Here is a tiny trained network, its code and every weight. The questions are about switching its units off for an input and a class, where a switched-off unit gives its printed mean instead of its output.

import numpy as np


def w(rows, s, z=0):
    codes = np.array(rows[::2]) - 128.0
    scale = np.full(codes.shape[1], s)
    scale[-1] = z or s
    return codes * scale


def norm(h):
    return h / np.sqrt((h * h).mean(-1, keepdims=True) + 1e-5)


def f(y):
    return y / 2 * (1 + np.tanh(0.7978845608 * (y + 0.044715 * y**3)))


def log_softmax(a):
    a = a - a.max(-1, keepdims=True)
    return a - np.log(np.exp(a).sum(-1, keepdims=True))


def net(x, mask):
    res = np.array(x, float).reshape(1, 5) / 4 @ E
    u = 0
    for l in range(3):
        y = f(norm(res) @ A[l][:, :-1].T + A[l][:, -1])
        res = res + np.where(mask[u : u + 4], y, B[l][:, -1]) @ B[l][:, :-1]
        u += 4
    return log_softmax(norm(res)[-1] @ U[:, :-1].T + U[:, -1])


A, B = {}, {}
E = w([
[20,49,76,50,192,126,91,65,97,110,135],'x0',
[143,215,115,69,177,178,60,165,2,82,148],'x1',
[152,124,149,96,59,60,139,69,66,54,185],'x2',
[126,127,131,128,129,128,131,129,126,128,129],'x3',
[128,130,131,128,126,130,126,127,127,130,127],'x4',
],0.0068)
A[0] = w([
[65,59,62,78,144,116,120,41,126,108,133,117],'L0N1',
[136,164,100,175,152,153,119,181,167,185,90,83],'L0N2',
[142,131,142,98,79,33,146,71,82,54,179,207],'L0N3',
[184,254,136,115,149,149,108,176,96,71,153,3],'L0N4',
],0.005,0.0033)
B[0] = w([
[106,9,171,215,186,151,101,68,175,106,194,220],'L0N1',
[150,86,235,94,115,109,84,82,162,94,254,177],'L0N2',
[128,123,208,92,64,128,114,133,144,71,163,255],'L0N3',
[169,9,248,51,127,119,21,140,101,186,169,201],'L0N4',
],0.0044,0.0052)
A[1] = w([
[58,145,30,51,173,146,89,133,54,93,124,68],'L1N1',
[163,171,121,133,90,81,140,124,68,104,118,122],'L1N2',
[165,255,138,121,156,198,110,199,69,99,123,152],'L1N3',
[160,186,186,91,40,93,140,148,159,105,159,5],'L1N4',
],0.0066,0.0026)
B[1] = w([
[208,209,113,255,94,143,251,89,159,107,89,239],'L1N1',
[56,132,30,104,82,123,128,144,115,123,108,161],'L1N2',
[126,61,175,97,124,131,32,140,154,173,216,253],'L1N3',
[123,152,27,147,105,115,150,140,130,139,61,239],'L1N4',
],0.0079,0.0047)
A[2] = w([
[15,49,63,70,191,120,122,135,153,174,71,1],'L2N1',
[133,116,72,253,233,197,135,139,206,225,103,102],'L2N2',
[121,180,145,92,208,198,85,62,38,54,189,66],'L2N3',
[211,189,159,195,210,209,129,165,167,255,115,170],'L2N4',
],0.0061,0.004)
B[2] = w([
[154,77,83,2,1,183,17,84,116,152,143,146],'L2N1',
[165,186,85,66,146,149,125,186,39,173,73,242],'L2N2',
[140,174,79,186,86,89,214,186,206,149,49,180],'L2N3',
[43,122,144,116,226,110,170,88,121,108,106,255],'L2N4',
],0.0095,0.0075)
U = w([
[119,212,102,141,239,127,222,159,123,168,26,248],'0',
[161,181,69,251,32,89,216,110,167,43,106,168],'1',
[129,83,46,27,121,206,34,107,125,197,88,32],'2',
[80,19,175,117,129,109,119,22,154,58,236,109],'3',
[124,104,233,131,243,163,25,168,159,175,200,99],'4',
[183,168,140,58,52,97,21,179,66,111,194,69],'5',
],0.014,0.0017)

Each question gives the input, the list of numbers given to net, and the class t.
The units are the neurons (one row each of A and B). Each row of codes is followed by its name. A weight is (code - 128) times the scale printed after its matrix; where a second scale follows, it is the last column's (A, B and U).
mask holds one flag per neuron, layer by layer. A switched-off neuron (its flag False) gives its mean, the last column of its row in B, instead of its output. The means were averaged over made-up inputs and are rounded, as every weight is.
A unit's drop is (log p(t) with every unit on - log p(t) with that unit switched off) / (log p(t) with every unit on - log p(t) with every unit switched off).
The circuit of an input: a set's keep is (log p(t) with only the set's units on - log p(t) with every unit switched off) / (log p(t) with every unit on - log p(t) with every unit switched off). Starting from all 12 units, units are removed one at a time, each time the one whose removal leaves the highest keep (on an exact tie, the one counted first), for as long as the keep stays at least 0.8.
units of the circuit, in order: the units of the circuit, biggest drop first
top k neurons: the k neurons with the biggest drops, biggest first
drop when u is switched off: that unit's drop, to one decimal
input [1,-5,-4,5,-8], class 2: units of the circuit, in order -> L1N1; L2N1
input [0,8,-3,3,2], class 4: units of the circuit, in order -> L1N3
input [1,-8,-6,3,1], class 2: units of the circuit, in order -> L1N1; L2N1
input [6,0,1,3,-8], class 3: top 2 neurons -> L0N1; L1N4
input [3,-2,-7,-7,-4], class 2: top 2 neurons -> L2N1; L1N1
input [3,0,-7,1,-2], class 2: top 3 neurons -> L2N1; L0N2; L1N1
input [0,0,7,-6,8], class 1: top 2 neurons -> L1N3; L2N2
input [-7,1,-6,-1,5], class 4: top 2 neurons -> L1N3; L1N1
input [2,-8,-6,7,4], class 2: top 2 neurons -> L1N1; L2N1
input [0,5,0,2,-3], class 4: top 2 neurons -> L1N3; L2N2
input [3,0,-3,3,6], class 2: top 2 neurons -> L0N1; L2N1
input [-5,5,-5,7,1], class 4: drop when L0N4 is switched off -> 0.0
input [-6,2,-5,6,4], class 4: drop when L1N3 is switched off -> 0.2
input [-5,-6,0,-5,0], class 0: drop when L0N3 is switched off -> 0.4
input [4,-2,-7,3,8], class 2: units of the circuit, in order -> L2N1
input [4,-1,-5,-1,2], class 2: drop when L2N1 is switched off -> 1.0
